Here is a tiny trained network, its code and every weight. The questions are about switching its units off for an input and a target symbol, where a switched-off unit gives its printed mean instead of its output.

import numpy as np


def w(rows, s, z=0):
    codes = np.array(rows[::2]) - 128.0
    scale = np.full(codes.shape[1], s)
    scale[-1] = z or s
    return codes * scale


def norm(h):
    return h / np.sqrt((h * h).mean(-1, keepdims=True) + 1e-5)


def f(y):
    return y / 2 * (1 + np.tanh(0.7978845608 * (y + 0.044715 * y**3)))


def softmax(a):
    e = np.exp(a - a.max(-1, keepdims=True))
    return e / e.sum(-1, keepdims=True)


def log_softmax(a):
    a = a - a.max(-1, keepdims=True)
    return a - np.log(np.exp(a).sum(-1, keepdims=True))


def net(x, mask):
    ids = ['αεθξτω'.index(c) for c in x.split()]
    T = len(ids)
    res = E[ids] + P[:T]
    u = 0
    for l in range(2):
        q, k, v = (norm(res) @ M[l].T for M in (Q, K, V))
        z = softmax(np.where(np.tri(T) > 0, q @ k.T / 3**0.5, -1e9)) @ v
        res = res + np.where(mask[u], z, O[l][:, -1]) @ O[l][:, :-1]
        u += 1
        y = f(norm(res) @ A[l][:, :-1].T + A[l][:, -1])
        res = res + np.where(mask[u : u + 4], y, B[l][:, -1]) @ B[l][:, :-1]
        u += 4
    return log_softmax(norm(res)[-1] @ U[:, :-1].T + U[:, -1])


Q, K, V, O, A, B = {}, {}, {}, {}, {}, {}
E = w([
[137,2,87,159,191,106],'α',
[99,75,167,164,155,174],'ε',
[74,108,186,124,187,193],'θ',
[120,153,183,101,186,83],'ξ',
[192,154,117,131,162,111],'τ',
[69,181,61,137,137,113],'ω',
],0.0068)
P = w([
[93,33,33,157,196,86],'0',
[148,76,35,144,202,128],'1',
[155,101,59,140,194,148],'2',
[145,94,85,136,167,147],'3',
[158,106,112,119,162,170],'4',
[152,120,125,134,148,152],'5',
[143,120,139,122,127,144],'6',
[146,121,156,115,112,136],'7',
[136,119,171,95,92,137],'8',
[139,127,171,81,66,143],'9',
[136,141,205,71,51,159],'10',
[134,123,217,69,12,154],'11',
[124,105,239,101,4,171],'12',
],0.0035)
Q[0] = w([
[100,134,52,50,39,38],'L0H0',
[101,4,159,102,162,53],'L0H0',
[92,44,81,102,91,68],'L0H0',
],0.0041)
K[0] = w([
[64,205,83,179,59,130],'L0H0',
[106,61,236,202,153,252],'L0H0',
[51,94,93,154,141,184],'L0H0',
],0.0034)
V[0] = w([
[3,230,109,178,90,79],'L0H0',
[20,55,54,168,63,137],'L0H0',
[167,201,8,181,162,132],'L0H0',
],0.0033)
O[0] = w([
[139,118,143,161,169,254,3],'L0H0',
[110,204,195,146,168,200,91],'L0H0',
[108,41,185,42,140,133,181],'L0H0',
],0.0036,0.0024)
A[0] = w([
[228,154,178,213,157,129,130],'L0N0',
[76,158,46,186,93,51,132],'L0N1',
[150,159,149,113,130,218,1],'L0N2',
[7,192,165,174,142,255,143],'L0N3',
],0.0041,0.0048)
B[0] = w([
[83,193,12,45,85,109,145],'L0N0',
[86,157,91,66,156,253,125],'L0N1',
[126,186,244,227,174,217,57],'L0N2',
[218,31,100,46,51,26,254],'L0N3',
],0.003,0.0021)
Q[1] = w([
[122,174,101,184,87,117],'L1H0',
[170,214,72,145,140,152],'L1H0',
[174,2,149,23,116,16],'L1H0',
],0.0087)
K[1] = w([
[136,70,144,158,185,154],'L1H0',
[125,70,81,160,163,150],'L1H0',
[120,177,146,103,2,136],'L1H0',
],0.0099)
V[1] = w([
[45,87,102,116,111,166],'L1H0',
[87,135,255,205,186,100],'L1H0',
[239,62,136,203,106,146],'L1H0',
],0.0062)
O[1] = w([
[17,189,180,129,154,166,114],'L1H0',
[228,126,171,168,235,196,2],'L1H0',
[93,36,255,182,220,37,76],'L1H0',
],0.0053,0.0038)
A[1] = w([
[108,35,148,97,88,218,132],'L1N0',
[43,162,32,129,89,121,128],'L1N1',
[133,254,224,123,160,142,3],'L1N2',
[114,134,139,106,121,44,98],'L1N3',
],0.0052,0.0014)
B[1] = w([
[195,87,23,34,189,185,174],'L1N0',
[25,149,198,113,195,247,253],'L1N1',
[255,179,2,83,209,164,102],'L1N2',
[123,66,168,20,228,106,202],'L1N3',
],0.0042,0.0031)
U = w([
[88,102,131,110,254,171,146],'α',
[122,132,113,130,117,131,181],'ε',
[111,135,212,235,131,140,16],'θ',
[152,102,132,125,44,45,249],'ξ',
[212,164,87,164,155,193,80],'τ',
[45,189,132,128,110,179,54],'ω',
],0.006,0.0015)

Each question gives the input, a string of symbols that net reads in full, and the target symbol t.
The units are the heads (3 rows each of Q, K, V and O) and the neurons (one row each of A and B). Each row of codes is followed by its name. A weight is (code - 128) times the scale printed after its matrix; where a second scale follows, it is the last column's (O, A, B and U).
mask holds one flag per unit, layer by layer, with each layer's heads first. A switched-off unit (its flag False) gives its mean, the last column of its rows in O or B, instead of its output. The means were averaged over made-up inputs and are rounded, as every weight is.
A unit's drop is (log p(t) with every unit on - log p(t) with that unit switched off) / (log p(t) with every unit on - log p(t) with every unit switched off).
The circuit of an input: a set's keep is (log p(t) with only the set's units on - log p(t) with every unit switched off) / (log p(t) with every unit on - log p(t) with every unit switched off). Starting from all 10 units, units are removed one at a time, each time the one whose removal leaves the highest keep (on an exact tie, the one counted first), for as long as the keep stays at least 0.8.
circuit, biggest first: the units of the circuit, biggest drop first
k most important neurons: the k neurons with the biggest drops, biggest first
top k neurons in layer l: the k neurons of layer l with the biggest drops, biggest first
drop when u is switched off: that unit's drop, to one decimal
input τ α ε τ ω θ ξ τ τ α α ω τ, target ω: circuit, biggest first : L1H0, L1N1
input τ ε τ α θ, target ξ: 2 most important neurons : L1N1, L0N0
input ξ ω ξ ω α, target ω: top 2 neurons in layer 0 : L0N3, L0N1
input ω θ α ε ω θ ε τ, target α: top 2 neurons in layer 0 : L0N3, L0N0
input τ ω τ, target ω: top 2 neurons in layer 0 : L0N3, L0N1
input θ θ τ τ θ ξ ε ξ τ α ξ ξ, target τ: circuit, biggest first : L1H0, L0N3
input θ ε θ ω τ τ θ, target ξ: circuit, biggest first : L0N0, L1H0
input ε ε ε ξ τ τ ε ξ ξ ξ ω, target α: circuit, biggest first : L1H0, L0H0
input ε ε θ ξ θ ξ θ, target τ: most important neuron : L0N0
input ω τ ξ τ α ξ θ ξ α α, target τ: 2 most important neurons : L0N3, L1N3
input θ ε ξ α ω ξ, target ω: 2 most important neurons : L0N3, L1N1
input α ξ τ θ ε ε ξ ω, target α: 2 most important neurons : L0N1, L1N1
input ξ θ θ ξ ε, target τ: drop when L1H0 is switched off : 0.6
input θ ω ξ τ θ τ τ ε ω α, target ω: drop when L1H0 is switched off : 0.9
input ε α τ ε θ ε ξ θ, target τ: drop when L0N0 is switched off : 0.0
input ε θ θ τ θ ε τ ε, target ξ: drop when L0N3 is switched off : 0.1
input ξ α ε ω ξ, target ω: most important neuron : L0N3
